Below is a small trained network, with its code and all its weights. Each question gives an input and a class and asks what happens when units are switched off, that is, made to give their printed mean instead of their output.

import numpy as np


def w(rows, s, z=0):
    codes = np.array(rows[::2]) - 128.0
    scale = np.full(codes.shape[1], s)
    scale[-1] = z or s
    return codes * scale


def f(y):
    return y / 2 * (1 + np.tanh(0.7978845608 * (y + 0.044715 * y**3)))


def log_softmax(a):
    a = a - a.max(-1, keepdims=True)
    return a - np.log(np.exp(a).sum(-1, keepdims=True))


def net(x, mask):
    res = np.array(x, float).reshape(1, 5) / 4 @ E
    y = f(res @ A[0][:, :-1].T + A[0][:, -1])
    res = res + np.where(mask, y, B[0][:, -1]) @ B[0][:, :-1]
    return log_softmax(res[-1] @ U[:, :-1].T + U[:, -1])


A, B = {}, {}
E = w([
[200,125,123,175,112,195,136,186,168,170,48,171],'x0',
[3,60,170,105,169,196,157,95,96,156,45,188],'x1',
[112,46,72,199,198,98,140,149,144,106,220,122],'x2',
[161,245,131,134,97,211,162,205,89,149,118,92],'x3',
[152,134,178,189,74,145,197,67,94,69,216,114],'x4',
],0.0061)
A[0] = w([
[135,157,113,150,142,142,129,182,139,113,181,104,66],'N1',
[173,162,167,129,65,128,149,68,116,116,111,140,251],'N2',
[63,127,164,113,120,164,155,84,107,118,116,133,107],'N3',
[175,246,127,130,105,172,137,196,113,140,77,115,194],'N4',
[186,113,124,152,118,128,124,150,139,128,106,132,76],'N5',
[159,219,130,132,91,104,139,109,114,109,225,97,228],'N6',
[46,124,147,78,134,96,122,44,99,111,143,112,249],'N7',
[120,20,108,135,162,80,111,101,132,121,134,133,234],'N8',
[82,155,155,131,104,204,166,123,104,145,81,152,188],'N9',
[144,63,128,198,123,134,165,117,124,104,202,139,157],'N10',
[149,84,138,161,130,154,160,126,140,123,167,125,89],'N11',
],0.013,0.0027)
B[0] = w([
[137,108,164,102,167,121,205,129,29,164,157,138,169],'N1',
[171,153,172,90,180,118,112,128,224,107,190,42,194],'N2',
[120,113,70,177,143,137,159,123,8,128,106,120,190],'N3',
[88,110,159,81,105,66,76,152,255,148,147,206,248],'N4',
[58,132,143,106,156,124,153,139,98,124,184,128,151],'N5',
[236,139,172,156,128,130,154,79,113,91,134,62,238],'N6',
[70,95,108,123,121,165,85,171,235,158,98,183,221],'N7',
[70,157,156,97,121,188,101,144,224,122,143,114,227],'N8',
[187,134,138,129,157,166,139,82,156,71,185,12,208],'N9',
[65,82,122,89,223,180,135,161,156,153,155,106,210],'N10',
[96,154,91,92,162,134,108,171,118,147,158,115,159],'N11',
],0.01,0.012)
U = w([
[2,96,105,34,124,147,61,183,246,172,132,161,215],'0',
[150,90,100,166,156,155,225,108,26,121,152,82,105],'1',
[155,149,116,130,46,54,164,151,76,176,133,198,3],'2',
[250,154,149,137,84,115,150,40,152,36,151,44,157],'3',
[85,114,51,200,64,147,151,88,40,118,73,141,34],'4',
],0.0052,0.0029)

Each question gives the input, the list of numbers given to net, and the class t.
The units are the neurons (one row each of A and B). Each row of codes is followed by its name. A weight is (code - 128) times the scale printed after its matrix; where a second scale follows, it is the last column's (A, B and U).
mask holds one flag per neuron, in row order. A switched-off neuron (its flag False) gives its mean, the last column of its row in B, instead of its output. The means were averaged over made-up inputs and are rounded, as every weight is.
A unit's drop is (log p(t) with every unit on - log p(t) with that unit switched off) / (log p(t) with every unit on - log p(t) with every unit switched off).
The circuit of an input: a set's keep is (log p(t) with only the set's units on - log p(t) with every unit switched off) / (log p(t) with every unit on - log p(t) with every unit switched off). Starting from all 11 units, units are removed one at a time, each time the one whose removal leaves the highest keep (on an exact tie, the one counted first), for as long as the keep stays at least 0.8.
circuit, biggest first: the units of the circuit, biggest drop first
most important unit: the unit with the biggest drop
top k neurons: the k neurons with the biggest drops, biggest first
drop of u: that unit's drop, to one decimal
input [3,-4,7,-1,6], class 1: circuit, biggest first	N4; N7; N10
input [7,5,-4,2,4], class 3: circuit, biggest first	N9
input [-1,-1,8,2,8], class 1: circuit, biggest first	N4; N1
input [-1,-5,6,3,-4], class 1: circuit, biggest first	N1; N4
input [0,7,-4,-1,-5], class 1: circuit, biggest first	N4; N3
input [-2,8,-4,3,0], class 1: top 2 neurons	N3; N9
input [-1,-3,7,0,5], class 1: top 2 neurons	N4; N6
input [6,6,0,5,1], class 3: top 2 neurons	N9; N7
input [2,-6,-1,2,-2], class 3: top 4 neurons	N7; N6; N10; N8
input [6,-8,8,0,-2], class 1: top 3 neurons	N1; N7; N4
input [7,7,-3,-6,2], class 1: top 2 neurons	N4; N3
input [6,-7,4,-2,0], class 1: top 2 neurons	N7; N4
input [-7,-7,6,-1,-4], class 3: top 2 neurons	N6; N4
input [-7,-5,-8,6,-1], class 3: most important unit	N6
input [-5,4,-6,0,4], class 3: top 2 neurons	N4; N9
input [2,-6,5,-2,3], class 1: top 2 neurons	N4; N10
input [3,-6,8,3,1], class 1: drop of N1	0.1
input [2,-4,5,2,-5], class 2: drop of N9	0.1
input [-6,3,-5,5,6], class 3: drop of N6	0.0
input [-8,-8,-4,1,-8], class 3: circuit, biggest first	N6
